Below is a small trained network, with its code and all its weights. Each question gives an input and a class and asks what happens when units are switched off, that is, made to give their printed mean instead of their output.

import numpy as np


def w(rows, s, z=0):
    codes = np.array(rows[::2]) - 128.0
    scale = np.full(codes.shape[1], s)
    scale[-1] = z or s
    return codes * scale


def f(y):
    return y / 2 * (1 + np.tanh(0.7978845608 * (y + 0.044715 * y**3)))


def log_softmax(a):
    a = a - a.max(-1, keepdims=True)
    return a - np.log(np.exp(a).sum(-1, keepdims=True))


def net(x, mask):
    res = np.array(x, float).reshape(1, 4) / 4 @ E
    y = f(res @ A[0][:, :-1].T + A[0][:, -1])
    res = res + np.where(mask, y, B[0][:, -1]) @ B[0][:, :-1]
    return log_softmax(res[-1] @ U[:, :-1].T + U[:, -1])


A, B = {}, {}
E = w([
[129,135,122,126],'x0',
[205,200,147,194],'x1',
[82,225,192,82],'x2',
[2,134,47,217],'x3',
],0.0092)
A[0] = w([
[94,230,159,103,94],'neuron 0',
[105,151,110,224,133],'neuron 1',
[88,45,79,15,97],'neuron 2',
[98,134,77,109,72],'neuron 3',
[105,157,194,144,240],'neuron 4',
[176,223,107,185,120],'neuron 5',
[86,221,200,68,117],'neuron 6',
[58,103,100,161,106],'neuron 7',
[84,135,109,171,69],'neuron 8',
[122,120,121,148,99],'neuron 9',
[217,147,205,73,177],'neuron 10',
[98,105,156,210,163],'neuron 11',
[201,95,2,119,95],'neuron 12',
[158,133,111,172,254],'neuron 13',
[192,88,53,121,94],'neuron 14',
[180,146,161,240,110],'neuron 15',
[16,118,219,162,110],'neuron 16',
[68,203,71,150,215],'neuron 17',
[101,140,90,135,90],'neuron 18',
[206,168,147,72,146],'neuron 19',
[173,185,124,181,160],'neuron 20',
[197,94,157,106,82],'neuron 21',
[155,87,209,106,79],'neuron 22',
[100,202,112,86,107],'neuron 23',
[186,124,110,65,75],'neuron 24',
[122,104,164,106,68],'neuron 25',
[198,180,137,200,97],'neuron 26',
[90,156,100,110,152],'neuron 27',
[237,13,105,196,104],'neuron 28',
[88,166,181,110,117],'neuron 29',
[60,164,103,139,122],'neuron 30',
[45,93,79,32,123],'neuron 31',
[87,157,215,129,117],'neuron 32',
[104,215,36,206,94],'neuron 33',
[179,131,222,118,104],'neuron 34',
[158,148,183,219,100],'neuron 35',
[153,187,151,180,139],'neuron 36',
[197,171,72,177,156],'neuron 37',
[85,138,84,136,111],'neuron 38',
[123,166,66,170,106],'neuron 39',
[94,187,159,120,175],'neuron 40',
[156,64,197,69,124],'neuron 41',
[48,163,100,226,104],'neuron 42',
[182,201,128,220,85],'neuron 43',
[89,102,121,64,187],'neuron 44',
[94,197,129,45,110],'neuron 45',
],0.0095,0.0089)
B[0] = w([
[18,107,28,180,172],'neuron 0',
[166,118,131,170,197],'neuron 1',
[25,76,216,137,195],'neuron 2',
[78,206,179,161,130],'neuron 3',
[177,35,68,101,224],'neuron 4',
[68,78,209,112,187],'neuron 5',
[50,109,32,122,194],'neuron 6',
[157,159,147,154,184],'neuron 7',
[120,202,155,177,149],'neuron 8',
[119,194,110,119,123],'neuron 9',
[176,105,119,167,251],'neuron 10',
[166,132,110,136,183],'neuron 11',
[3,129,45,173,178],'neuron 12',
[194,22,74,28,245],'neuron 13',
[98,178,71,170,164],'neuron 14',
[28,89,202,100,183],'neuron 15',
[136,113,133,151,178],'neuron 16',
[237,93,142,147,254],'neuron 17',
[125,198,158,135,136],'neuron 18',
[167,94,155,210,204],'neuron 19',
[76,76,163,47,189],'neuron 20',
[121,175,128,178,168],'neuron 21',
[126,201,185,208,155],'neuron 22',
[115,142,74,160,151],'neuron 23',
[97,207,199,215,152],'neuron 24',
[75,202,162,162,120],'neuron 25',
[41,126,150,119,178],'neuron 26',
[151,90,147,163,164],'neuron 27',
[10,101,39,181,228],'neuron 28',
[55,112,45,161,154],'neuron 29',
[195,165,166,154,182],'neuron 30',
[78,83,193,114,203],'neuron 31',
[72,84,92,195,155],'neuron 32',
[160,143,134,188,209],'neuron 33',
[166,147,148,201,179],'neuron 34',
[39,112,211,123,159],'neuron 35',
[63,85,142,72,173],'neuron 36',
[109,57,152,105,193],'neuron 37',
[159,150,168,172,160],'neuron 38',
[149,168,142,128,161],'neuron 39',
[144,84,88,142,187],'neuron 40',
[180,145,157,223,192],'neuron 41',
[154,138,203,173,227],'neuron 42',
[75,128,209,132,181],'neuron 43',
[140,23,204,78,194],'neuron 44',
[79,115,90,198,164],'neuron 45',
],0.0057,0.0092)
U = w([
[80,97,7,192,79],'0',
[71,89,220,93,107],'1',
[200,148,145,222,88],'2',
[170,50,93,137,255],'3',
[218,98,66,34,146],'4',
[145,211,126,94,70],'5',
],0.012,0.0062)

Each question gives the input, the list of numbers given to net, and the class t.
The units are the neurons (one row each of A and B). Each row of codes is followed by its name. A weight is (code - 128) times the scale printed after its matrix; where a second scale follows, it is the last column's (A, B and U).
mask holds one flag per neuron, in row order. A switched-off neuron (its flag False) gives its mean, the last column of its row in B, instead of its output. The means were averaged over made-up inputs and are rounded, as every weight is.
A unit's drop is (log p(t) with every unit on - log p(t) with that unit switched off) / (log p(t) with every unit on - log p(t) with every unit switched off).
The circuit of an input: a set's keep is (log p(t) with only the set's units on - log p(t) with every unit switched off) / (log p(t) with every unit on - log p(t) with every unit switched off). Starting from the 12 units with the biggest drops (on a tie, the unit counted first), units are removed one at a time, each time the one whose removal leaves the highest keep (on an exact tie, the one counted first), for as long as the keep stays at least 0.8.
units of the circuit, in order: the units of the circuit, biggest drop first
unit that matters most: the unit with the biggest drop
top k neurons: the k neurons with the biggest drops, biggest first
drop of u: that unit's drop, to one decimal
input [-7,0,-8,-8], class 0: units of the circuit, in order => [neuron 28; neuron 12]
input [-8,8,-8,0], class 0: units of the circuit, in order => [neuron 28]
input [6,-8,8,-7], class 0: units of the circuit, in order => [neuron 6; neuron 45; neuron 0]
input [4,-2,-5,-6], class 2: units of the circuit, in order => [neuron 41; neuron 24; neuron 22]
input [2,1,4,-2], class 0: units of the circuit, in order => [neuron 6; neuron 0; neuron 42]
input [0,6,5,-1], class 1: top 3 neurons => [neuron 5; neuron 43; neuron 20]
input [-6,-6,6,-2], class 0: top 3 neurons => [neuron 6; neuron 45; neuron 29]
input [-7,-8,0,8], class 1: top 3 neurons => [neuron 31; neuron 2; neuron 44]
input [5,-5,1,3], class 1: top 4 neurons => [neuron 31; neuron 2; neuron 10; neuron 13]
input [-1,4,-7,-6], class 0: top 2 neurons => [neuron 28; neuron 12]
input [5,-3,4,4], class 3: top 2 neurons => [neuron 28; neuron 17]
input [1,7,6,6], class 1: top 3 neurons => [neuron 5; neuron 43; neuron 20]
input [-4,-6,-3,5], class 1: top 2 neurons => [neuron 2; neuron 31]
input [-4,5,-4,-1], class 1: unit that matters most => neuron 15
input [-2,-1,-5,-5], class 0: drop of neuron 12 => 0.2
input [-4,2,-1,-5], class 2: drop of neuron 41 => 0.2
input [-8,-1,3,4], class 3: drop of neuron 13 => -0.1
input [-3,-4,4,-1], class 0: drop of neuron 6 => 0.4
